Below is a small trained network, with its code and all its weights. Each question gives an input and a class and asks what happens when units are switched off, that is, made to give their printed mean instead of their output.

import numpy as np


def w(rows, s, z=0):
    codes = np.array(rows[::2]) - 128.0
    scale = np.full(codes.shape[1], s)
    scale[-1] = z or s
    return codes * scale


def norm(h):
    return h / np.sqrt((h * h).mean(-1, keepdims=True) + 1e-5)


def f(y):
    return y / 2 * (1 + np.tanh(0.7978845608 * (y + 0.044715 * y**3)))


def log_softmax(a):
    a = a - a.max(-1, keepdims=True)
    return a - np.log(np.exp(a).sum(-1, keepdims=True))


def net(x, mask):
    res = np.array(x, float).reshape(1, 4) / 4 @ E
    u = 0
    for l in range(3):
        y = f(norm(res) @ A[l][:, :-1].T + A[l][:, -1])
        res = res + np.where(mask[u : u + 4], y, B[l][:, -1]) @ B[l][:, :-1]
        u += 4
    return log_softmax(norm(res)[-1] @ U[:, :-1].T + U[:, -1])


A, B = {}, {}
E = w([
[84,145,217,116,110,195,165],'x0',
[166,71,123,95,203,218,216],'x1',
[214,146,180,15,160,93,163],'x2',
[56,96,167,75,253,127,84],'x3',
],0.0064)
A[0] = w([
[76,89,170,101,164,190,190,1],'L0N1',
[90,140,146,45,104,124,98,110],'L0N2',
[159,79,132,51,171,254,218,158],'L0N3',
[113,81,107,35,122,158,121,67],'L0N4',
],0.0078,0.0034)
B[0] = w([
[141,119,161,156,217,175,74,162],'L0N1',
[136,64,141,52,138,200,118,150],'L0N2',
[44,86,145,84,99,83,141,254],'L0N3',
[183,77,161,168,195,2,185,138],'L0N4',
],0.0092,0.0059)
A[1] = w([
[174,156,99,217,38,249,184,209],'L1N1',
[37,160,120,187,161,254,111,57],'L1N2',
[155,156,100,95,198,108,111,42],'L1N3',
[157,130,150,34,140,75,158,253],'L1N4',
],0.0061,0.0016)
B[1] = w([
[236,147,104,201,120,145,85,234],'L1N1',
[65,245,2,144,121,61,100,207],'L1N2',
[176,153,93,147,132,197,164,141],'L1N3',
[95,107,17,166,106,148,150,254],'L1N4',
],0.0086,0.0038)
A[2] = w([
[180,69,142,202,100,134,51,255],'L2N1',
[164,108,54,115,255,88,76,31],'L2N2',
[63,157,94,118,123,106,52,114],'L2N3',
[48,178,132,193,131,164,95,121],'L2N4',
],0.0098,0.0024)
B[2] = w([
[152,166,145,92,122,186,141,223],'L2N1',
[163,209,125,116,5,111,131,253],'L2N2',
[34,20,140,113,122,108,183,243],'L2N3',
[216,118,83,28,101,49,237,225],'L2N4',
],0.011,0.0056)
U = w([
[108,81,202,74,252,187,104,114],'0',
[245,210,105,138,59,166,103,188],'1',
[185,150,212,180,184,103,87,2],'2',
[108,102,95,44,83,70,200,163],'3',
],0.013,0.0047)

Each question gives the input, the list of numbers given to net, and the class t.
The units are the neurons (one row each of A and B). Each row of codes is followed by its name. A weight is (code - 128) times the scale printed after its matrix; where a second scale follows, it is the last column's (A, B and U).
mask holds one flag per neuron, layer by layer. A switched-off neuron (its flag False) gives its mean, the last column of its row in B, instead of its output. The means were averaged over made-up inputs and are rounded, as every weight is.
A unit's drop is (log p(t) with every unit on - log p(t) with that unit switched off) / (log p(t) with every unit on - log p(t) with every unit switched off).
The circuit of an input: a set's keep is (log p(t) with only the set's units on - log p(t) with every unit switched off) / (log p(t) with every unit on - log p(t) with every unit switched off). Starting from all 12 units, units are removed one at a time, each time the one whose removal leaves the highest keep (on an exact tie, the one counted first), for as long as the keep stays at least 0.8.
circuit, biggest first: the units of the circuit, biggest drop first
unit that matters most: the unit with the biggest drop
top k neurons: the k neurons with the biggest drops, biggest first
k most important neurons of layer l: the k neurons of layer l with the biggest drops, biggest first
input [1,-1,-4,-4], class 1: circuit, biggest first => (L1N1)
input [7,5,5,3], class 0: top 2 neurons => (L0N1; L2N4)
input [-7,-6,4,7], class 1: top 3 neurons => (L2N2; L0N3; L1N3)
input [4,-2,6,5], class 0: circuit, biggest first => (L2N4; L1N2)
input [-1,8,4,1], class 0: circuit, biggest first => (L0N3; L2N4; L2N2)
input [-1,7,3,5], class 0: top 4 neurons => (L2N4; L0N3; L1N2; L0N1)
input [-1,-1,3,8], class 1: top 3 neurons => (L2N2; L2N3; L0N3)
input [6,-4,3,3], class 0: circuit, biggest first => (L0N2; L2N2)
input [5,6,7,0], class 0: circuit, biggest first => (L0N1; L2N4)
input [-7,0,-5,-1], class 1: circuit, biggest first => (L0N3; L2N1)
input [3,3,-2,4], class 0: top 3 neurons => (L0N3; L1N1; L0N4)
input [4,-4,7,4], class 0: circuit, biggest first => (L2N4; L2N2)
input [-1,-4,7,-5], class 1: circuit, biggest first => (L0N3; L2N3)
input [5,-5,6,-2], class 1: top 4 neurons => (L0N3; L2N3; L1N2; L2N4)
input [6,1,-3,-4], class 1: top 2 neurons => (L1N1; L0N3)
input [-6,-3,3,5], class 1: circuit, biggest first => (L2N2)
input [-4,1,-1,5], class 1: top 2 neurons => (L0N3; L2N2)
input [5,5,3,2], class 0: top 2 neurons => (L0N1; L2N4)
input [-2,-2,7,5], class 1: 3 most important neurons of layer 2 => (L2N2; L2N3; L2N4)
input [7,4,4,-2], class 0: unit that matters most => L0N1
